Below are the code and all the weights of a small trained network. Each question names an input and a class and asks about switching units off, where a switched-off unit gives its printed mean instead of its output.

import numpy as np


def w(rows, s, z=0):
    codes = np.array(rows[::2]) - 128.0
    scale = np.full(codes.shape[1], s)
    scale[-1] = z or s
    return codes * scale


def f(y):
    return np.maximum(y, 0)


def log_softmax(a):
    a = a - a.max(-1, keepdims=True)
    return a - np.log(np.exp(a).sum(-1, keepdims=True))


def net(x, mask):
    res = np.array(x, float).reshape(1, 8) / 4 @ E
    y = f(res @ A[0][:, :-1].T + A[0][:, -1])
    res = res + np.where(mask, y, B[0][:, -1]) @ B[0][:, :-1]
    return log_softmax(res[-1] @ U[:, :-1].T + U[:, -1])


A, B = {}, {}
E = w([
[137,124,117,120,126,131,127,130],'x0',
[138,150,118,120,134,116,130,146],'x1',
[148,120,110,119,121,133,119,124],'x2',
[58,39,77,112,150,62,155,190],'x3',
[124,125,182,80,100,31,65,109],'x4',
[153,96,171,200,87,136,115,247],'x5',
[130,120,124,130,122,134,122,120],'x6',
[175,107,178,111,240,167,92,154],'x7',
],0.011)
A[0] = w([
[140,84,167,135,219,130,110,114,56],'n1',
[87,38,71,108,160,119,122,172,104],'n2',
[139,117,208,79,121,33,72,100,37],'n3',
[163,87,180,90,233,164,93,135,67],'n4',
[70,148,103,143,45,120,147,99,7],'n5',
[110,135,92,145,169,206,209,132,31],'n6',
[14,121,120,103,151,92,153,154,123],'n7',
[100,148,84,81,211,102,173,2,54],'n8',
],0.0099,0.012)
B[0] = w([
[115,194,64,115,5,51,174,167,181],'n1',
[145,215,176,179,105,150,94,44,239],'n2',
[51,152,46,113,153,212,31,180,210],'n3',
[129,179,84,93,63,100,254,125,231],'n4',
[150,176,59,61,70,83,212,157,160],'n5',
[84,85,20,74,117,202,7,141,190],'n6',
[145,163,166,167,106,164,107,84,228],'n7',
[204,64,205,194,108,93,95,235,254],'n8',
],0.0085,0.0081)
U = w([
[119,159,85,60,31,83,197,177,30],'0',
[61,100,69,62,112,216,4,194,55],'1',
[136,128,163,104,135,125,113,118,249],'2',
[203,57,200,196,115,97,97,254,72],'3',
[201,245,197,147,129,178,69,21,46],'4',
[125,114,159,106,140,126,117,124,230],'5',
[135,111,163,88,123,137,112,130,216],'6',
],0.009,0.014)

Each question gives the input, the list of numbers given to net, and the class t.
The units are the neurons (one row each of A and B). Each row of codes is followed by its name. A weight is (code - 128) times the scale printed after its matrix; where a second scale follows, it is the last column's (A, B and U).
mask holds one flag per neuron, in row order. A switched-off neuron (its flag False) gives its mean, the last column of its row in B, instead of its output. The means were averaged over made-up inputs and are rounded, as every weight is.
A unit's drop is (log p(t) with every unit on - log p(t) with that unit switched off) / (log p(t) with every unit on - log p(t) with every unit switched off).
The circuit of an input: a set's keep is (log p(t) with only the set's units on - log p(t) with every unit switched off) / (log p(t) with every unit on - log p(t) with every unit switched off). Starting from all 8 units, units are removed one at a time, each time the one whose removal leaves the highest keep (on an exact tie, the one counted first), for as long as the keep stays at least 0.8.
units of the circuit, in order: the units of the circuit, biggest drop first
k most important neurons: the k neurons with the biggest drops, biggest first
drop when u is switched off: that unit's drop, to one decimal
input [4,-7,6,-5,0,1,-4,-7], class 0: 4 most important neurons	n5; n2; n7; n8
input [-8,6,2,7,5,8,8,-1], class 2: units of the circuit, in order	n8; n2
input [0,-2,7,-6,5,5,8,4], class 2: 2 most important neurons	n2; n8
input [-2,5,6,-4,-7,-5,4,-1], class 1: units of the circuit, in order	n6
input [-1,8,2,8,-2,-1,7,-3], class 4: units of the circuit, in order	n2; n7
input [-7,7,-7,-6,-4,-5,-5,-3], class 5: units of the circuit, in order	n2; n8
input [1,4,-7,2,7,-4,0,-5], class 1: 2 most important neurons	n3; n4
input [-3,6,7,1,7,-8,6,1], class 3: 2 most important neurons	n8; n6
input [-5,-8,-7,-8,-8,-8,7,8], class 0: 2 most important neurons	n4; n1
input [-8,-5,0,2,-8,5,-1,-4], class 1: 2 most important neurons	n6; n8
input [-2,1,-6,8,7,7,-7,3], class 4: 4 most important neurons	n2; n7; n8; n6
input [2,-6,-6,1,7,5,3,3], class 1: 2 most important neurons	n3; n8
input [7,5,5,1,-6,-1,1,7], class 0: 3 most important neurons	n4; n1; n3
input [-2,-2,5,-1,4,6,-3,7], class 0: 3 most important neurons	n4; n1; n8
input [-1,-6,-8,4,-8,3,-4,6], class 1: units of the circuit, in order	n6
input [5,-8,2,3,5,-1,3,-2], class 1: 3 most important neurons	n3; n4; n8
input [8,5,-1,3,8,6,-8,-2], class 1: drop when n8 is switched off	0.1
input [4,8,-7,-4,-5,-5,6,8], class 0: drop when n1 is switched off	0.2
input [-6,6,5,-5,-8,0,-2,-3], class 1: drop when n6 is switched off	0.7
input [0,5,-8,-5,1,-6,-1,-8], class 0: units of the circuit, in order	n5
